Below is a small trained network, with its code and all its weights. Each question gives an input and a target symbol and asks what happens when units are switched off, that is, made to give their printed mean instead of their output.

import numpy as np


def w(rows, s, z=0):
    codes = np.array(rows[::2]) - 128.0
    scale = np.full(codes.shape[1], s)
    scale[-1] = z or s
    return codes * scale


def norm(h):
    return h / np.sqrt((h * h).mean(-1, keepdims=True) + 1e-5)


def f(y):
    return np.maximum(y, 0)


def softmax(a):
    e = np.exp(a - a.max(-1, keepdims=True))
    return e / e.sum(-1, keepdims=True)


def log_softmax(a):
    a = a - a.max(-1, keepdims=True)
    return a - np.log(np.exp(a).sum(-1, keepdims=True))


def net(x, mask):
    ids = ['ΘΣαγεζηλμξτφω'.index(c) for c in x.split()]
    T = len(ids)
    res = E[ids] + P[:T]
    u = 0
    for l in range(2):
        r = norm(res)
        for j in range(2):
            rows = slice(4 * j, 4 * j + 4)
            q, k, v = (r @ M[l][rows].T for M in (Q, K, V))
            z = softmax(np.where(np.tri(T) > 0, q @ k.T / 4**0.5, -1e9)) @ v
            o = O[l][rows]
            res = res + np.where(mask[u + j], z, o[:, -1]) @ o[:, :-1]
        u += 2
        y = f(norm(res) @ A[l][:, :-1].T + A[l][:, -1])
        res = res + np.where(mask[u : u + 16], y, B[l][:, -1]) @ B[l][:, :-1]
        u += 16
    return log_softmax(norm(res)[-1] @ U[:, :-1].T + U[:, -1])


Q, K, V, O, A, B = {}, {}, {}, {}, {}, {}
E = w([
[165,71,43,99],'Θ',
[114,204,74,189],'Σ',
[113,201,69,186],'α',
[116,206,77,191],'γ',
[116,206,77,191],'ε',
[143,211,100,189],'ζ',
[120,213,97,200],'η',
[28,151,76,210],'λ',
[44,141,157,234],'μ',
[131,124,7,42],'ξ',
[137,120,11,37],'τ',
[177,154,236,173],'φ',
[215,105,222,104],'ω',
],0.015)
P = w([
[239,46,43,250],'0',
[214,63,63,232],'1',
[195,79,78,218],'2',
[182,101,85,202],'3',
[171,115,96,188],'4',
[160,127,106,175],'5',
[150,139,113,163],'6',
[141,148,122,150],'7',
[132,155,133,138],'8',
[124,166,140,125],'9',
[118,177,147,112],'10',
[106,186,151,98],'11',
[100,196,152,82],'12',
[91,208,151,64],'13',
],0.011)
Q[0] = w([
[196,180,108,146],'L0H0',
[186,110,154,145],'L0H0',
[73,67,142,189],'L0H0',
[171,203,176,135],'L0H0',
[129,79,153,93],'L0H1',
[101,255,86,177],'L0H1',
[223,46,184,34],'L0H1',
[95,127,124,222],'L0H1',
],0.016)
K[0] = w([
[37,100,134,68],'L0H0',
[96,165,164,155],'L0H0',
[179,139,128,159],'L0H0',
[27,194,81,98],'L0H0',
[171,47,81,122],'L0H1',
[53,123,172,75],'L0H1',
[189,66,75,249],'L0H1',
[117,150,184,66],'L0H1',
],0.015)
V[0] = w([
[139,102,120,125],'L0H0',
[66,142,100,122],'L0H0',
[101,110,136,139],'L0H0',
[89,143,109,85],'L0H0',
[4,55,58,133],'L0H1',
[152,97,136,171],'L0H1',
[163,96,92,103],'L0H1',
[124,45,212,145],'L0H1',
],0.014)
O[0] = w([
[148,120,104,105,138],'L0H0',
[116,109,139,138,138],'L0H0',
[127,127,111,136,107],'L0H0',
[75,97,120,154,81],'L0H0',
[118,50,143,184,127],'L0H1',
[82,147,114,72,186],'L0H1',
[133,139,238,100,112],'L0H1',
[9,183,104,132,1],'L0H1',
],0.011,0.007)
A[0] = w([
[184,112,185,96,158],'L0N0',
[130,123,83,90,48],'L0N1',
[155,82,80,102,110],'L0N2',
[98,99,43,94,78],'L0N3',
[126,164,145,59,123],'L0N4',
[163,54,131,40,198],'L0N5',
[43,112,143,142,39],'L0N6',
[197,134,101,157,185],'L0N7',
[3,107,132,179,60],'L0N8',
[54,47,106,106,112],'L0N9',
[112,103,95,135,255],'L0N10',
[129,81,169,45,76],'L0N11',
[114,131,122,48,129],'L0N12',
[125,127,115,179,96],'L0N13',
[113,39,206,142,108],'L0N14',
[106,176,157,168,124],'L0N15',
],0.014,0.0053)
B[0] = w([
[43,198,137,71,188],'L0N0',
[161,152,192,122,141],'L0N1',
[29,143,116,77,173],'L0N2',
[212,188,153,75,153],'L0N3',
[117,43,96,139,151],'L0N4',
[68,40,26,111,191],'L0N5',
[176,102,217,203,133],'L0N6',
[113,174,39,103,248],'L0N7',
[193,112,175,147,150],'L0N8',
[7,159,121,163,138],'L0N9',
[100,143,151,164,186],'L0N10',
[2,154,83,73,146],'L0N11',
[84,48,127,245,151],'L0N12',
[102,115,164,163,157],'L0N13',
[219,192,110,42,149],'L0N14',
[84,95,199,147,148],'L0N15',
],0.0082,0.012)
Q[1] = w([
[186,81,106,87],'L1H0',
[99,66,83,150],'L1H0',
[61,168,92,65],'L1H0',
[114,96,142,100],'L1H0',
[191,46,118,78],'L1H1',
[104,83,109,182],'L1H1',
[251,83,76,168],'L1H1',
[183,139,123,106],'L1H1',
],0.017)
K[1] = w([
[216,82,50,118],'L1H0',
[175,65,108,206],'L1H0',
[143,253,65,201],'L1H0',
[205,124,165,104],'L1H0',
[165,91,58,182],'L1H1',
[149,90,146,196],'L1H1',
[149,194,55,217],'L1H1',
[166,177,102,131],'L1H1',
],0.011)
V[1] = w([
[204,184,136,162],'L1H0',
[98,45,48,145],'L1H0',
[197,101,145,97],'L1H0',
[234,107,219,127],'L1H0',
[209,194,172,142],'L1H1',
[141,61,2,42],'L1H1',
[168,74,145,71],'L1H1',
[102,140,109,91],'L1H1',
],0.0099)
O[1] = w([
[72,133,147,103,174],'L1H0',
[169,127,153,127,156],'L1H0',
[174,199,72,127,73],'L1H0',
[100,147,95,167,2],'L1H0',
[203,156,247,101,127],'L1H1',
[86,65,124,143,207],'L1H1',
[109,180,120,123,71],'L1H1',
[115,79,129,172,156],'L1H1',
],0.011,0.0082)
A[1] = w([
[88,168,81,174,158],'L1N0',
[56,167,66,188,21],'L1N1',
[3,124,103,86,97],'L1N2',
[16,110,148,190,83],'L1N3',
[213,173,75,161,99],'L1N4',
[91,185,96,196,93],'L1N5',
[199,149,127,230,121],'L1N6',
[125,115,225,138,152],'L1N7',
[107,246,173,79,88],'L1N8',
[122,195,104,44,102],'L1N9',
[54,126,210,99,173],'L1N10',
[39,159,210,159,192],'L1N11',
[44,141,150,134,2],'L1N12',
[211,89,245,119,75],'L1N13',
[146,135,102,53,7],'L1N14',
[188,104,182,170,103],'L1N15',
],0.012,0.0056)
B[1] = w([
[102,120,195,76,206],'L1N0',
[106,216,154,172,166],'L1N1',
[158,47,99,147,255],'L1N2',
[88,160,139,181,204],'L1N3',
[90,121,163,161,239],'L1N4',
[156,178,229,80,172],'L1N5',
[108,94,171,154,230],'L1N6',
[93,238,129,2,173],'L1N7',
[76,87,163,19,186],'L1N8',
[183,132,98,202,205],'L1N9',
[66,171,81,147,197],'L1N10',
[162,171,29,125,212],'L1N11',
[184,129,9,204,146],'L1N12',
[169,114,218,4,187],'L1N13',
[195,163,57,182,152],'L1N14',
[152,34,174,87,180],'L1N15',
],0.0094,0.0064)
U = w([
[59,101,127,118,100],'Θ',
[148,150,125,160,33],'Σ',
[164,73,54,95,208],'α',
[191,152,92,190,100],'γ',
[177,161,100,183,159],'ε',
[227,222,81,129,65],'ζ',
[224,218,132,201,165],'η',
[131,43,198,238,2],'λ',
[77,209,233,203,177],'μ',
[202,107,188,101,163],'ξ',
[208,116,190,88,169],'τ',
[110,251,121,50,130],'φ',
[25,217,80,200,39],'ω',
],0.014,0.0028)

Each question gives the input, a string of symbols that net reads in full, and the target symbol t.
The units are the heads (4 rows each of Q, K, V and O) and the neurons (one row each of A and B). Each row of codes is followed by its name. A weight is (code - 128) times the scale printed after its matrix; where a second scale follows, it is the last column's (O, A, B and U).
mask holds one flag per unit, layer by layer, with each layer's heads first. A switched-off unit (its flag False) gives its mean, the last column of its rows in O or B, instead of its output. The means were averaged over made-up inputs and are rounded, as every weight is.
A unit's drop is (log p(t) with every unit on - log p(t) with that unit switched off) / (log p(t) with every unit on - log p(t) with every unit switched off).
The circuit of an input: a set's keep is (log p(t) with only the set's units on - log p(t) with every unit switched off) / (log p(t) with every unit on - log p(t) with every unit switched off). Starting from the 12 units with the biggest drops (on a tie, the unit counted first), units are removed one at a time, each time the one whose removal leaves the highest keep (on an exact tie, the one counted first), for as long as the keep stays at least 0.8.
circuit, biggest first: the units of the circuit, biggest drop first
unit that matters most: the unit with the biggest drop
k most important neurons: the k neurons with the biggest drops, biggest first
k most important neurons of layer l: the k neurons of layer l with the biggest drops, biggest first
heads that matter: for each layer, one digit per head in row order, 1 if its drop is at least 0.15 and else 0, layers parted by /
drop when u is switched off: that unit's drop, to one decimal
input μ λ α, target μ: heads that matter -> 01 / 00
input α ζ λ τ φ γ, target φ: circuit, biggest first -> L0H1
input γ Σ φ ω, target α: 2 most important neurons -> L0N5, L0N0
input φ ω λ γ ξ Σ ω, target Θ: circuit, biggest first -> L0H1, L0N4
input λ μ τ γ λ Θ γ φ ε, target φ: circuit, biggest first -> L0H1, L1N8
input ζ λ λ ε μ η Σ Θ α μ α ζ, target μ: 3 most important neurons -> L0N5, L0N7, L0N8
input α η ω α ζ ω α τ ε ξ φ Σ φ λ, target φ: 2 most important neurons of layer 0 -> L0N5, L0N2
input ξ ε η ω φ φ α ζ γ φ Θ φ, target φ: heads that matter -> 00 / 01
input φ λ ε φ α, target φ: 2 most important neurons -> L0N5, L1N8
input γ η μ ζ φ γ ζ η, target η: 2 most important neurons of layer 0 -> L0N7, L0N5
input ξ η ω η λ ζ γ, target λ: 3 most important neurons of layer 0 -> L0N5, L0N7, L0N14
input μ η ω Σ α η η φ μ α, target φ: heads that matter -> 00 / 11
input α ε η φ η Σ α, target η: 2 most important neurons -> L0N5, L0N0
input ζ α γ Θ μ η α Σ ξ γ μ ξ ε, target ξ: unit that matters most -> L0H1
input α Θ γ ω μ τ ζ Θ γ η μ α ζ, target μ: 2 most important neurons of layer 0 -> L0N7, L0N5
input α α γ λ μ α α α τ ω μ ζ η, target μ: 2 most important neurons -> L0N0, L0N2
input α η μ λ α ζ α λ Θ ζ, target λ: 4 most important neurons of layer 0 -> L0N5, L0N7, L0N14, L0N3
input γ α τ α ζ ζ μ, target μ: 2 most important neurons -> L0N8, L0N9
input Σ γ η ζ λ μ, target μ: 3 most important neurons -> L0N8, L0N5, L1N7
input λ η α ε λ ω ω μ, target ω: drop when L1N14 is switched off -> 0.0
input η Θ ε γ Θ α λ ω ε η Θ ξ λ, target ξ: drop when L0H1 is switched off -> 1.5
input γ α γ γ ζ, target ζ: drop when L1H0 is switched off -> 0.1
input ζ φ μ μ τ λ φ ζ η, target φ: unit that matters most -> L1H1
input ω λ Σ, target ω: 2 most important neurons of layer 0 -> L0N5, L0N4
input μ μ φ μ λ φ ζ ε, target φ: 2 most important neurons -> L1N8, L0N5
input ω α α γ μ ξ α τ γ μ, target τ: 2 most important neurons of layer 0 -> L0N8, L0N0
